Below are the code and all the weights of a small trained network. Each question names an input and a class and asks about switching units off, where a switched-off unit gives its printed mean instead of its output.

import numpy as np


def w(rows, s, z=0):
    codes = np.array(rows[::2]) - 128.0
    scale = np.full(codes.shape[1], s)
    scale[-1] = z or s
    return codes * scale


def norm(h):
    return h / np.sqrt((h * h).mean(-1, keepdims=True) + 1e-5)


def f(y):
    return y / 2 * (1 + np.tanh(0.7978845608 * (y + 0.044715 * y**3)))


def log_softmax(a):
    a = a - a.max(-1, keepdims=True)
    return a - np.log(np.exp(a).sum(-1, keepdims=True))


def net(x, mask):
    res = np.array(x, float).reshape(1, 3) / 4 @ E
    u = 0
    for l in range(3):
        y = f(norm(res) @ A[l][:, :-1].T + A[l][:, -1])
        res = res + np.where(mask[u : u + 13], y, B[l][:, -1]) @ B[l][:, :-1]
        u += 13
    return log_softmax(norm(res)[-1] @ U[:, :-1].T + U[:, -1])


A, B = {}, {}
E = w([
[15,74,254,127],'x0',
[202,104,125,254],'x1',
[162,247,150,159],'x2',
],0.0082)
A[0] = w([
[135,176,59,67,98],'L0N0',
[90,61,94,88,71],'L0N1',
[114,70,88,68,137],'L0N2',
[111,148,166,61,134],'L0N3',
[119,80,75,138,108],'L0N4',
[135,250,175,104,81],'L0N5',
[75,115,99,41,99],'L0N6',
[130,221,164,132,72],'L0N7',
[169,215,109,143,32],'L0N8',
[94,154,103,72,80],'L0N9',
[155,107,32,225,203],'L0N10',
[81,92,99,159,123],'L0N11',
[58,139,211,133,252],'L0N12',
],0.011,0.0032)
B[0] = w([
[215,110,186,54,191],'L0N0',
[150,140,78,228,168],'L0N1',
[100,250,67,210,178],'L0N2',
[174,146,201,89,169],'L0N3',
[39,134,126,161,149],'L0N4',
[15,83,56,173,212],'L0N5',
[171,199,103,163,189],'L0N6',
[42,92,52,170,181],'L0N7',
[105,47,120,119,195],'L0N8',
[134,205,213,170,153],'L0N9',
[116,160,205,110,254],'L0N10',
[187,114,136,182,145],'L0N11',
[203,1,146,152,244],'L0N12',
],0.008,0.0062)
A[1] = w([
[72,142,118,68,1],'L1N0',
[95,56,2,198,131],'L1N1',
[124,150,125,222,94],'L1N2',
[156,119,137,139,45],'L1N3',
[64,170,23,139,65],'L1N4',
[182,161,10,154,210],'L1N5',
[49,173,197,93,126],'L1N6',
[99,138,42,41,50],'L1N7',
[216,138,56,92,120],'L1N8',
[121,120,156,143,52],'L1N9',
[42,165,146,72,156],'L1N10',
[237,151,68,91,127],'L1N11',
[142,105,179,175,151],'L1N12',
],0.0091,0.0043)
B[1] = w([
[218,202,204,144,114],'L1N0',
[44,216,77,205,240],'L1N1',
[59,195,125,104,194],'L1N2',
[151,186,208,129,113],'L1N3',
[136,78,78,125,171],'L1N4',
[16,77,181,120,253],'L1N5',
[167,121,98,240,144],'L1N6',
[163,192,182,162,149],'L1N7',
[107,33,145,143,179],'L1N8',
[115,163,99,140,118],'L1N9',
[151,172,105,255,149],'L1N10',
[166,49,197,193,198],'L1N11',
[120,201,183,167,220],'L1N12',
],0.0072,0.005)
A[2] = w([
[97,147,53,131,118],'L2N0',
[104,126,103,130,82],'L2N1',
[245,87,129,146,158],'L2N2',
[196,206,137,177,179],'L2N3',
[141,113,47,65,1],'L2N4',
[149,170,102,80,106],'L2N5',
[168,77,149,148,103],'L2N6',
[130,157,40,12,58],'L2N7',
[48,87,59,97,116],'L2N8',
[119,156,144,239,145],'L2N9',
[171,219,96,63,78],'L2N10',
[210,148,104,157,213],'L2N11',
[90,131,112,134,111],'L2N12',
],0.012,0.005)
B[2] = w([
[57,87,155,230,148],'L2N0',
[108,50,167,224,126],'L2N1',
[171,136,197,107,166],'L2N2',
[84,212,213,86,179],'L2N3',
[83,165,30,93,122],'L2N4',
[72,140,201,193,119],'L2N5',
[201,101,154,88,156],'L2N6',
[181,171,164,99,124],'L2N7',
[129,166,157,196,157],'L2N8',
[177,230,98,133,251],'L2N9',
[106,166,160,218,128],'L2N10',
[165,190,222,113,153],'L2N11',
[60,2,131,174,141],'L2N12',
],0.0076,0.011)
U = w([
[84,160,92,227,237],'0',
[187,185,215,132,242],'1',
[225,50,213,102,218],'2',
[180,153,141,128,176],'3',
[106,75,85,10,3],'4',
[160,100,4,14,3],'5',
[147,70,18,52,3],'6',
[134,62,63,77,3],'7',
],0.013,0.0057)

Each question gives the input, the list of numbers given to net, and the class t.
The units are the neurons (one row each of A and B). Each row of codes is followed by its name. A weight is (code - 128) times the scale printed after its matrix; where a second scale follows, it is the last column's (A, B and U).
mask holds one flag per neuron, layer by layer. A switched-off neuron (its flag False) gives its mean, the last column of its row in B, instead of its output. The means were averaged over made-up inputs and are rounded, as every weight is.
A unit's drop is (log p(t) with every unit on - log p(t) with that unit switched off) / (log p(t) with every unit on - log p(t) with every unit switched off).
The circuit of an input: a set's keep is (log p(t) with only the set's units on - log p(t) with every unit switched off) / (log p(t) with every unit on - log p(t) with every unit switched off). Starting from the 12 units with the biggest drops (on a tie, the unit counted first), units are removed one at a time, each time the one whose removal leaves the highest keep (on an exact tie, the one counted first), for as long as the keep stays at least 0.8.
units of the circuit, in order: the units of the circuit, biggest drop first
most important unit: the unit with the biggest drop
top k neurons: the k neurons with the biggest drops, biggest first
k most important neurons of layer l: the k neurons of layer l with the biggest drops, biggest first
drop of u: that unit's drop, to one decimal
input [-7,-7,-5], class 1: units of the circuit, in order => (L0N0, L0N9)
input [7,-6,5], class 2: top 2 neurons => (L0N12, L1N1)
input [7,5,-5], class 2: top 3 neurons => (L0N12, L0N5, L0N7)
input [0,-5,6], class 0: most important unit => L0N5
input [-6,-7,7], class 0: 4 most important neurons of layer 0 => (L0N12, L0N5, L0N7, L0N10)
input [-7,-5,-7], class 0: top 3 neurons => (L0N2, L0N1, L0N4)
input [8,-6,5], class 2: units of the circuit, in order => (L0N12, L1N1)
input [-5,2,4], class 2: top 2 neurons => (L0N10, L0N2)
input [-7,6,-6], class 2: units of the circuit, in order => (L0N5, L1N11)
input [-6,-4,-3], class 2: top 3 neurons => (L0N0, L1N11, L1N8)
input [-4,-8,-6], class 1: top 2 neurons => (L0N9, L0N5)
input [-2,4,-3], class 1: units of the circuit, in order => (L0N10, L0N5)
input [-3,-7,8], class 0: top 3 neurons => (L0N5, L0N7, L0N10)
input [-5,8,-1], class 1: most important neuron of layer 0 => (L0N10)
input [7,-7,8], class 0: 3 most important neurons of layer 0 => (L0N5, L0N7, L0N0)
input [-6,-2,-5], class 2: top 4 neurons => (L0N0, L0N5, L1N1, L1N11)
input [6,5,-4], class 2: top 3 neurons => (L0N12, L0N5, L0N7)
input [-8,0,7], class 2: 3 most important neurons of layer 1 => (L1N11, L1N8, L1N2)
input [-5,-7,-6], class 1: 2 most important neurons of layer 2 => (L2N3, L2N11)
input [7,-6,-3], class 2: most important unit => L0N12
input [2,7,-2], class 1: drop of L0N12 => 0.1
input [8,-3,1], class 2: drop of L0N12 => 1.5
